Here is a tiny trained network, its code and every weight. The questions are about switching its units off for an input and a class, where a switched-off unit gives its printed mean instead of its output.

import numpy as np


def w(rows, s, z=0):
    codes = np.array(rows[::2]) - 128.0
    scale = np.full(codes.shape[1], s)
    scale[-1] = z or s
    return codes * scale


def norm(h):
    return h / np.sqrt((h * h).mean(-1, keepdims=True) + 1e-5)


def f(y):
    return y / 2 * (1 + np.tanh(0.7978845608 * (y + 0.044715 * y**3)))


def log_softmax(a):
    a = a - a.max(-1, keepdims=True)
    return a - np.log(np.exp(a).sum(-1, keepdims=True))


def net(x, mask):
    res = np.array(x, float).reshape(1, 4) / 4 @ E
    u = 0
    for l in range(3):
        y = f(norm(res) @ A[l][:, :-1].T + A[l][:, -1])
        res = res + np.where(mask[u : u + 4], y, B[l][:, -1]) @ B[l][:, :-1]
        u += 4
    return log_softmax(norm(res)[-1] @ U[:, :-1].T + U[:, -1])


A, B = {}, {}
E = w([
[101,121,69],'x0',
[254,249,98],'x1',
[190,60,187],'x2',
[188,116,41],'x3',
],0.0071)
A[0] = w([
[57,142,2,95],'L0N1',
[247,19,54,3],'L0N2',
[48,74,164,76],'L0N3',
[119,107,73,61],'L0N4',
],0.0086,0.0028)
B[0] = w([
[62,114,22,227],'L0N1',
[222,90,193,235],'L0N2',
[124,95,181,253],'L0N3',
[121,75,3,121],'L0N4',
],0.016,0.0026)
A[1] = w([
[184,70,45,13],'L1N1',
[218,4,14,5],'L1N2',
[218,234,1,33],'L1N3',
[121,236,70,26],'L1N4',
],0.0077,0.0026)
B[1] = w([
[153,20,132,136],'L1N1',
[191,10,100,200],'L1N2',
[28,243,213,251],'L1N3',
[118,186,135,167],'L1N4',
],0.013,0.0027)
A[2] = w([
[120,105,217,108],'L2N1',
[231,131,144,143],'L2N2',
[3,47,222,25],'L2N3',
[51,90,183,2],'L2N4',
],0.015,0.0029)
B[2] = w([
[95,131,123,205],'L2N1',
[113,103,148,188],'L2N2',
[252,179,78,254],'L2N3',
[222,148,74,183],'L2N4',
],0.032,0.009)
U = w([
[63,133,178,2],'0',
[34,124,23,153],'1',
[207,166,71,237],'2',
[100,85,217,92],'3',
[183,21,200,103],'4',
[107,15,70,10],'5',
[72,253,176,146],'6',
],0.017,0.0051)

Each question gives the input, the list of numbers given to net, and the class t.
The units are the neurons (one row each of A and B). Each row of codes is followed by its name. A weight is (code - 128) times the scale printed after its matrix; where a second scale follows, it is the last column's (A, B and U).
mask holds one flag per neuron, layer by layer. A switched-off neuron (its flag False) gives its mean, the last column of its row in B, instead of its output. The means were averaged over made-up inputs and are rounded, as every weight is.
A unit's drop is (log p(t) with every unit on - log p(t) with that unit switched off) / (log p(t) with every unit on - log p(t) with every unit switched off).
The circuit of an input: a set's keep is (log p(t) with only the set's units on - log p(t) with every unit switched off) / (log p(t) with every unit on - log p(t) with every unit switched off). Starting from all 12 units, units are removed one at a time, each time the one whose removal leaves the highest keep (on an exact tie, the one counted first), for as long as the keep stays at least 0.8.
units of the circuit, in order: the units of the circuit, biggest drop first
top k neurons in layer l: the k neurons of layer l with the biggest drops, biggest first
drop of u: that unit's drop, to one decimal
input [6,0,-7,6], class 1: units of the circuit, in order => [L2N3]
input [5,8,-2,7], class 6: units of the circuit, in order => [L1N3, L2N3]
input [8,5,6,-7], class 0: units of the circuit, in order => [L2N3, L2N4]
input [-6,8,0,4], class 6: units of the circuit, in order => [L2N3, L1N3]
input [3,-7,-6,7], class 1: units of the circuit, in order => [L0N1, L2N3]
input [-7,7,4,0], class 6: units of the circuit, in order => [L2N3, L2N4]
input [-8,4,-1,-8], class 0: units of the circuit, in order => [L2N3, L1N3, L2N4]
input [-7,4,-1,6], class 6: top 2 neurons in layer 0 => [L0N3, L0N4]
input [-8,2,4,-3], class 3: top 2 neurons in layer 2 => [L2N3, L2N2]
input [-3,-2,-8,1], class 1: units of the circuit, in order => [L2N3, L0N1]
input [7,-5,-5,1], class 1: units of the circuit, in order => [L0N1, L2N3]
input [0,3,3,-6], class 0: units of the circuit, in order => [L2N3, L0N3, L1N3, L2N4]
input [6,-2,-1,5], class 1: top 2 neurons in layer 0 => [L0N1, L0N3]
input [2,4,0,-5], class 6: units of the circuit, in order => [L2N3]
input [6,4,8,-1], class 3: units of the circuit, in order => [L2N3, L2N4]
input [-4,7,6,5], class 4: top 2 neurons in layer 2 => [L2N3, L2N2]
input [1,6,4,0], class 6: top 2 neurons in layer 1 => [L1N2, L1N3]
input [-4,-3,-6,7], class 5: top 2 neurons in layer 1 => [L1N2, L1N1]
input [-4,8,6,-6], class 3: top 3 neurons in layer 2 => [L2N3, L2N2, L2N4]
input [6,0,-2,2], class 1: units of the circuit, in order => [L2N3]
input [4,6,5,-7], class 0: top 2 neurons in layer 2 => [L2N3, L2N4]
input [-7,-3,-3,8], class 5: top 2 neurons in layer 0 => [L0N1, L0N4]
input [-3,4,3,1], class 4: top 2 neurons in layer 0 => [L0N1, L0N2]
input [5,7,8,2], class 4: drop of L2N3 => 0.2
input [-3,8,0,8], class 6: drop of L2N3 => 0.6
